Each row has a hidden value; after the row comes its band, the name of the range that the value falls in. Each part has its own.
[72, -63, -56, 20, 50, -140, -16, -10, -143, 136, 188, -102, -132, -40, 43, -2, -94, -80, -22, -1, 66, -75, -139, -57, 23, -8, -83, 63, 24, -35, 63, 78, -158, -97, -29, 123, -55, -50, 6, -53, -51, -135, -14, 23, 73, 28, -23, 41]
tusa
[32, 17, -187, 31, 129, -268, 14, 114, -96, 120, 309, 44, -153, -157, -19, -67, -1, 5, -2, -23, -44, 73, -5, 49, 39, 25, -82, 84, 7, -9, -56, -95, 13, -298, -54, 54, -17, -87, -66, -195, 41, 69, -121, 149, -115, 147, -94, 23]
Tep
[-107, -208, 57, 325, 193, 325, 6, 228, -10, 178, -65, -252, -87, -9, 6, 182, 235, 117, -241, -46, -189, -159, -55, -215, 112, -11, 306, 51, -135, 77, -266, -112, 75, -67, -79, -105, -234, -250, 36, 66, -124, 119, 97, -323, 135, 29, -145, -38]
puz
[315, -64, 29, -84, -112, -125, 107, 121, -236, -76, 32, -30, 148, 1, -56, 129, -101, 209, 33, -6, 250, 91, 90, -192, 58, 155, 228, 158, 147, -31, 120, -42, -241, -330, 25, 81, -48, 16, 77, -130, 7, -257, -38, 135, -111, -89, -138, -171]
dagud
[-314, 239, 129, 865, -218, 333, 164, -52, 86, 3, -143, -277, -396, -52, 95, 535, 425, -68, -188, 112, 74, -240, -89, -396, -323, -264, 408, -153, -400, 54, 19, -3, -131, -147, -353, 64, 187, -363, 326, -224, -589, -425, 252, -571, 135, 284, 83, 100]
dagud
[-94, -276, -162, -82, 276, -218, 255, -47, -138, 62, 194, 40, -133, -129, -150, 67, -186, -288, 140, -192, 152, 32, 27, -268, 212, 171, 32, -134, -39, 200, -97, -162, 226, -363, 251, 49, 48, -39, 68, -398, 81, 241, 168, 423, 13, 109, -321, -63]
fifos
[-169, 320, 144, -238, 135, -32, 130, 298, 27, 137, -21, 258, -126, -236, 147, -126, -227, -445, -117, 56, -77, 233, 127, 23, 179, 51, -74, -26, 35, -35, -277, -12, 47, 40, 236, -127, 139, -21, -43, -209, 161, 140, 39, 235, 71, 65, -4, -91]
Biv
[148, 459, -2, 302, 26, -247, -50, -67, -274, -152, -223, 84, -284, -93, -23, -129, 300, 322, -201, 29, -422, 435, -47, -158, 38, -459, -149, -135, 191, -167, -96, 30, 28, 49, -258, 2, -567, -55, -10, 527, -17, -61, 5, -632, 84, -481, 80, 212]
Biv
[-1, -326, -13, 199, 35, -82, 69, 9, -124, 61, 228, -231, -57, -47, -138, 33, 31, -121, 65, -4, 152, -162, -99, -172, 17, 49, 112, 108, -21, -28, 14, 10, -110, -270, -49, -8, -17, -153, 77, -268, -109, -99, -55, 116, 53, 36, -96, -131]
fifos
[-154, -26, -167, 5, 285, 55, -76, 181, -27, 345, 102, -53, -104, -140, 43, -160, 3, -154, -201, 1, -83, -54, -107, -10, 159, 15, -63, 90, -83, 54, -171, -107, 110, -11, 31, -34, -29, -109, -216, -65, -13, 91, -36, 75, 11, 161, 39, 7]
tusa
[149, 918, 287, -177, 142, 28, -93, 208, 58, 287, -474, 501, 24, -248, 67, 207, -211, 150, -274, 175, -10, 445, 322, 318, 368, 11, -10, -183, -115, -155, -334, -265, -187, 116, 425, -323, -325, 132, -139, -320, 153, 135, -203, 219, 252, -49, 390, -48]
Tuzut
[-351, -48, -158, -104, 203, 0, 86, 233, 69, 330, 307, -32, -151, -55, 51, -9, -7, -323, -199, -45, 256, -250, -199, -20, -90, 226, -55, 256, -113, 162, -35, 154, 31, -7, 122, 106, 388, -198, -20, -428, -73, -129, -84, 163, -44, 425, -56, 38]
Tep
[-201, 138, -60, 351, 107, -36, -73, -74, -60, 173, 36, -177, -279, -133, 87, -72, 70, -64, 4, 31, -287, 104, -119, -34, 107, -248, -171, -173, -187, -43, 24, -112, 89, -174, -186, 21, -172, -74, -94, 79, -160, 53, 14, -165, 96, 18, 32, 72]
Maraz
[-58, -146, 83, 293, 81, 139, -21, 159, 21, 150, 83, -217, -182, -127, 70, 104, 53, -60, -33, -37, -283, -106, -1, -52, 161, -63, 113, -59, -149, -78, -192, -164, -41, -245, -154, -124, -133, -171, 1, 9, -108, 192, 62, -125, 100, 47, -103, -62]
Tuzut
[355, 425, -274, 115, -523, -263, 180, -226, 613, -169, -312, 204, 367, 267, -197, 372, -167, 539, 25, -106, 573, -233, 14, -188, -232, 88, 523, 109, 415, 440, -318, -150, 387, 56, -42, -86, 0, 32, 546, -662, 400, 451, 81, -125, 80, -408, -149, 60]
Biv
[-66, -182, 105, -24, -71, -58, -11, 60, -171, 5, 137, -154, -81, -91, -47, -55, 6, -195, 91, 31, -111, -115, -64, -16, 69, 1, 65, 29, 0, -22, -5, -11, -101, -187, -40, -141, -37, -102, 37, -67, -64, 95, -29, 104, 15, -29, -88, -158]
puz
[88, -5, 98, 283, -116, -34, -23, -2, -145, -74, -66, -189, -61, -93, -80, 14, 87, 131, 43, 12, -231, 118, 28, -126, 141, -174, 106, -81, 54, -149, 5, -162, -88, -319, -230, -112, -243, -63, 1, 148, -103, 15, -37, -175, 1, -262, -29, -137]
kisa
[94, 71, 93, -15, -190, -149, 152, -232, -449, -272, -302, -88, 189, 142, -252, 81, 160, 332, 66, 195, 85, 235, 4, -367, 0, -119, 285, -38, 305, 119, 262, 22, 24, -65, 78, 43, -281, 74, 163, 159, -77, -293, 7, -157, -1, -397, -100, -159]
Tebe
[6, -104, -28, 131, 40, -84, -70, 83, -111, 123, 196, -174, -62, -108, 13, -85, -51, -4, 37, 29, -79, 20, -43, -11, 92, -21, -29, 76, -7, -87, 17, -58, -87, -267, -97, -1, -129, -69, -68, -53, -16, 5, -100, 70, 27, -2, -56, -89]
Tebe
[-52, -56, -140, 26, 161, -50, -92, 31, -128, 243, 88, -118, -23, -79, -43, -165, -54, -56, -103, 19, 7, -20, -130, -37, 132, 1, -75, 70, 26, 2, 11, -95, 14, -85, 5, 15, -104, -32, -198, -23, -30, -45, -116, 111, 9, -2, 42, -36]
Biv
[-137, 201, 93, -47, 1, -61, 90, 198, -84, -91, -60, 133, 39, -177, -230, -225, -49, -154, -228, 9, -174, 376, 133, -54, 157, -29, 84, 5, 402, -68, -182, -182, 182, -178, 2, -136, 12, -65, -151, 37, 184, 104, -262, 74, -183, -321, -31, -264]
Maraz
[-186, -274, 133, -37, -13, 182, -85, 9, -209, 84, 32, -287, -12, 22, -80, -58, -30, -270, -24, -22, -4, -158, -173, -42, 123, 85, 159, 16, -99, 100, 123, -83, -54, -148, 42, -62, -35, -123, -102, -35, -109, -19, -67, 109, 19, -53, -84, -255]
tusa
[29, -122, 38, -115, -66, -127, 60, 71, -267, -61, 97, -45, 3, -75, -108, -5, -34, -69, 42, -12, 74, -1, 3, -121, 45, 97, 129, 67, 96, 31, 67, -36, -107, -254, 41, -40, -15, -52, 31, -106, -24, -50, -42, 190, -89, -49, -136, -160]
fifos
[24, 11, -165, -144, 105, -340, 101, 12, -96, 87, 321, 119, -215, -89, -2, 33, -95, -142, 26, -43, 55, -56, -47, 3, -11, 76, -91, 38, 76, 66, -43, 29, -28, -146, 93, 128, 85, -61, 53, -230, 72, 53, 11, 167, -16, 158, -150, 113]
fifos
[-22, 26, -234, 40, 210, -146, -8, 90, -71, 192, 180, 21, -138, -72, -59, -103, 78, -57, -166, -58, 133, -7, -128, -50, 24, 43, -36, 152, -48, 65, -60, -43, 38, -105, 13, 87, -5, -143, -129, -211, 0, -90, -97, 41, -61, 114, 2, 50]
kisa
[-162, 754, 600, -104, 82, 90, 367, 487, 334, -41, -318, 516, 91, -220, 148, -354, -274, -780, -253, 517, -21, 737, 385, -19, 142, -152, 158, 95, 387, -244, -761, 206, 194, 565, 469, -318, 91, -68, 145, -451, 565, 58, -54, 80, 447, -324, 185, -388]
Biv
[-140, -110, -69, 110, -24, 240, -351, -122, -225, 273, -95, -508, 307, 247, 57, -311, -64, 231, -117, 245, 139, -40, -362, -71, -21, -45, 73, 260, 49, 156, 370, 64, 38, 170, -12, 178, -396, 32, -247, 230, -15, -339, -216, -135, 195, -235, 54, -161]
Tep
[-174, 1, -166, -74, 203, -101, -79, 231, -8, 267, 308, 7, -121, -165, 54, -244, -68, -188, -134, 23, -158, -8, -64, 130, 72, 50, -126, 144, 56, 24, -154, -76, 110, -88, -2, 4, 44, -108, -206, -89, 114, 170, -154, 164, -67, 170, -57, -5]
Tebe
[-61, 67, -47, -3, 52, -95, 6, 157, -77, 67, 89, 23, 12, -182, -97, -167, -86, -63, -76, 21, -126, 207, 87, -5, 160, 5, 23, 33, 178, -49, -97, -207, 96, -276, -26, -75, -16, -36, -162, -60, 103, 114, -176, 178, -135, -83, -43, -176]
Maraz
[-318, -150, 97, -57, 96, -9, 88, 59, -170, -31, 133, -25, -234, -113, -110, -23, -9, -458, 49, -190, -59, -11, -73, -18, 110, 130, 77, -142, -223, 226, -41, -152, 172, -297, 114, -102, 55, -180, 10, -299, -22, 290, 1, 281, -71, 86, -261, -174]
Tebe
[-71, -89, -29, 56, 89, 85, -68, 144, -45, 206, 45, -151, -11, -102, 13, -94, -82, -90, -93, -23, -111, -45, -51, -28, 179, 32, 35, 29, -4, -9, -69, -180, 18, -169, -55, -66, -48, -59, -165, 7, -32, 83, -65, 89, -25, -1, -33, -115]
Biv
[-308, 19, 196, -144, -84, 245, -120, 86, -75, 139, -11, -199, -144, 3, 190, -30, -144, -381, -31, -37, -167, -135, -154, 109, 115, 76, 47, -80, -217, 114, 142, -86, -72, -77, 35, -21, 110, -80, -129, 54, -99, 49, 31, 32, 23, 59, -97, -153]
fifos
[95, -336, 196, -584, 148, -219, 150, 294, -179, 134, 142, 72, 202, -41, -49, -185, -514, -353, 113, -259, 304, -114, -134, 45, 241, 465, -267, 148, 152, 102, -75, 190, -51, -16, 315, -152, 18, 145, 124, -381, 198, 273, -181, 769, -3, -46, -246, -176]
fifos
[-33, 250, -223, 493, -209, -153, 54, -121, 150, 12, 217, -118, -322, -4, 57, 216, 134, 76, -181, 18, 139, -147, -156, -222, -340, -211, 78, 92, 113, -47, 66, 127, -134, -137, -353, 309, 184, -227, 171, -80, -160, -377, 57, -501, 37, 42, 32, 239]
dagud
[244, -117, 25, -182, -114, -249, 133, -22, -272, -53, 103, -39, 150, 58, -111, 82, -219, 61, 69, -5, 436, -11, -54, -201, -24, 195, 71, 172, 239, 8, 226, 150, -261, -183, 123, 155, 11, 66, 149, -228, 12, -343, -91, 259, -17, -110, -113, -116]
kisa
[-120, 170, 260, -455, -6, -48, 141, 402, -88, -102, -28, 277, -2, -122, -71, -269, -145, -479, -234, -100, -24, 196, 33, 56, 106, 187, 27, 135, 285, 27, -254, 65, 52, 75, 186, -201, 169, -95, -34, -110, 252, 149, -177, 217, -155, -209, -108, -245]
Biv
[-21, 306, -199, -18, 114, -257, -34, 17, 194, 269, 252, 106, -314, -7, 203, -89, -102, -175, -125, -36, -86, -93, -218, 211, -41, -68, -300, 35, 2, 34, -107, 70, 42, 141, -74, 194, 101, -70, -49, -103, 90, 73, -50, -133, 59, 136, 19, 284]
kisa
[-93, -85, 185, 367, 17, 229, 24, 233, 41, 88, 44, -241, -189, -84, 153, 266, 98, 81, -16, -54, -359, -64, 49, -45, 109, -36, 203, -95, -230, -15, -169, -166, -17, -318, -202, -96, -148, -190, 121, 23, -142, 231, 90, -232, 77, 104, -227, -56]
Tep
[223, -295, 7, 493, -404, -115, -355, -333, -245, -60, 163, -625, 181, 319, 15, -192, 286, 481, 313, 441, -196, -332, -383, 122, -320, -332, 203, 198, 46, 107, 286, 90, -56, 109, -454, 24, -665, -68, 168, 221, -113, -26, -202, -358, 221, -270, -58, -51]
Maraz
[179, -297, -62, 274, -39, -129, -73, -60, -137, 70, 210, -320, -4, 1, -65, -52, 40, 100, 112, 70, 56, -141, -142, -119, 11, -81, 61, 152, 28, -113, 62, 25, -176, -223, -182, 14, -235, -96, 41, -66, -78, -118, -69, -46, 114, -105, -31, -83]
Tuzut
[-5, 6, 228, 15, -247, 18, 19, 21, -197, -178, -146, -149, 26, 20, -122, -42, 161, -21, -7, 109, -161, 20, -39, -106, 35, -122, 226, 31, 172, -50, 31, 6, -96, -64, -112, -176, -104, -95, 74, 157, -78, -62, -54, -213, -19, -321, -20, -225]
puz
[-422, 146, -98, 261, 136, 59, -154, 46, 57, 311, 48, -210, -340, -142, 138, -113, 336, -127, -21, 111, -368, -149, -199, 85, 66, -249, -153, -20, -400, 2, -73, -19, 90, -4, -162, -173, -42, -204, -114, -16, -253, 140, 44, -281, 124, 243, 142, 103]
Tebe
[148, -45, -57, 87, 61, -217, -12, -145, -189, 75, 83, -96, -63, -8, -89, -34, -48, 69, 18, 59, -74, 34, -105, -54, 101, -118, -76, -49, 163, -47, 35, -34, -38, -77, -46, 76, -245, 17, -14, 72, -10, -29, -76, -23, 86, -165, -11, 25]
tusa
[213, -436, -55, 339, -65, -206, -61, -148, -139, -18, 331, -370, -9, 54, -169, -93, 115, 45, 198, 129, 39, -172, -162, -81, -34, -117, 142, 176, 72, -110, 41, 20, -142, -246, -197, 10, -275, -164, 80, -140, -20, -72, -124, -57, 140, -164, -82, -149]
Tuzut
[70, 760, 403, 209, -65, -19, 223, 275, 217, -5, -248, 319, 84, -168, 321, -275, -113, -407, 21, 706, 34, 629, 316, -18, -26, -323, 174, 102, 74, -218, -483, 163, 51, 436, 221, -180, -98, -14, 201, -466, 323, -148, 58, 0, 460, -108, 260, -245]
dagud
[-756, 380, 224, -771, 239, 419, 339, 220, 76, 210, -535, 107, -15, 35, 341, 360, -284, -202, -103, -7, -150, 285, 227, -426, 470, 225, 164, -161, -31, 289, -25, 160, 269, 131, 817, 10, 335, 118, 92, 132, 173, 117, 638, -202, 352, 63, -346, -101]
Tep
[131, 139, -160, 138, 111, -43, -196, 31, 1, 290, -2, -119, 15, -29, 104, -161, -44, 206, -137, 115, -70, 43, -123, 12, 112, -146, -96, 129, 58, -77, -75, -30, -23, 69, -91, 35, -313, 2, -159, 111, 60, -35, -77, -164, 161, -116, 139, 68]
tusa
[-171, -15, 14, -149, 126, 243, -77, 220, -26, 228, -43, -67, -1, -74, 24, -97, -151, -232, -254, -102, -96, -8, -50, 14, 239, 136, 105, 16, -2, 99, -87, -238, 85, -103, 69, -40, 69, -78, -269, 39, 38, 107, -65, 110, -99, -5, -52, -179]
tusa
[111, -67, -46, -218, 58, -247, 72, 183, -212, 53, 187, 73, 95, -99, -68, -157, -168, -47, 21, -7, 122, 90, 1, 1, 72, 171, -49, 153, 178, 42, -7, -21, -9, -184, 73, 0, -8, 34, -24, -204, 108, 25, -182, 395, -154, 18, -127, -120]
Maraz
[-116, 344, -154, -373, 83, -343, 155, -101, 241, 175, 317, 305, -368, 71, 21, 263, -245, -305, -158, -163, 131, -155, -118, 229, -24, 179, -163, -46, 154, 138, -28, 69, -27, 28, 264, 313, 444, -78, 44, -349, 185, 39, -53, 3, 18, 189, -115, 246]
kisa
[-271, 87, -79, -263, 338, 163, -65, 289, -16, 373, -52, 81, -49, -120, 25, -189, -119, -257, -357, -131, -119, -8, -105, 76, 265, 165, -91, 25, -18, 163, -211, -185, 219, 91, 178, -87, 47, -55, -319, 1, 65, 222, -108, 187, -88, 102, -4, -30]
puz
[-125, 491, -391, 103, -61, -195, 109, 123, 593, 255, 15, 126, -187, -11, 60, 125, 121, 138, -254, -200, 194, -224, -173, -50, -105, -29, -130, 232, 56, 49, -226, 121, 135, 27, -217, 21, 443, -159, 130, -358, 5, 38, 10, -418, -76, 110, 137, 298]
Maraz
[-16, -235, -63, -228, 115, -134, 65, 214, 18, 258, 370, -35, 29, -46, 44, -83, -322, -293, 5, -66, 201, -228, -117, 86, 48, 300, -95, 195, 85, 84, -49, 38, -40, -106, 106, 73, 228, -23, -9, -368, 97, 78, -149, 465, -54, 234, -163, -70]
dagud
[32, 172, -144, -60, 213, -150, -48, 135, -94, 212, 129, 148, -129, -184, -15, -57, -92, -33, -167, -34, -20, 131, 36, 66, 151, 51, -72, 20, 13, -17, -126, -178, -14, -167, 92, 18, -84, -44, -198, -134, 81, 55, -119, 180, -44, 85, 20, 26]
fifos
[-275, -131, 288, -45, -156, 244, -165, 57, -59, 120, 56, -342, -118, 41, 161, -45, -86, -358, 33, 48, -224, -257, -210, 141, 69, 9, 55, -11, -163, 14, 121, 34, -169, -19, -43, -97, 15, -122, -41, 89, -118, 58, -22, -65, 145, -22, -69, -187]
Tuzut
[129, 150, -116, 70, 95, -178, -100, 151, -24, 165, 221, 22, -89, -117, 80, -116, -88, 93, -104, 45, -50, 147, 3, 81, 53, -34, -85, 153, 89, -121, -89, -34, -94, -155, -59, 86, -163, -61, -121, -53, 143, -25, -149, -11, 35, -15, 6, 26]
Tebe
[-207, 102, -60, 95, 129, -57, 51, 195, -78, -25, 51, 97, -95, -294, -269, -174, -2, -107, -255, -113, -298, 361, 171, -96, 223, -48, 65, -74, 318, -75, -238, -341, 251, -401, -71, -129, -22, -127, -243, 73, 144, 242, -214, 69, -232, -228, -87, -202]
Maraz
[14, -71, -189, -50, 176, -200, 107, 71, -112, 90, 231, 83, -214, -47, -102, 26, 130, -189, -112, -131, 276, -131, -155, -99, -49, 117, 41, 154, -124, 149, -82, 56, -13, -106, 79, 71, 99, -210, 48, -396, -39, -81, 1, 91, -68, 196, -71, 60]
tusa
[-81, 47, -161, -21, 190, -140, -105, -11, -82, 281, 207, -40, -205, -40, 103, -213, -56, -219, -108, 37, -86, -92, -256, 110, 19, -68, -239, 33, -35, 75, -23, 31, 59, 129, -23, 118, -67, -58, -146, -4, -6, 25, -71, 28, 60, 110, 36, 143]
tusa
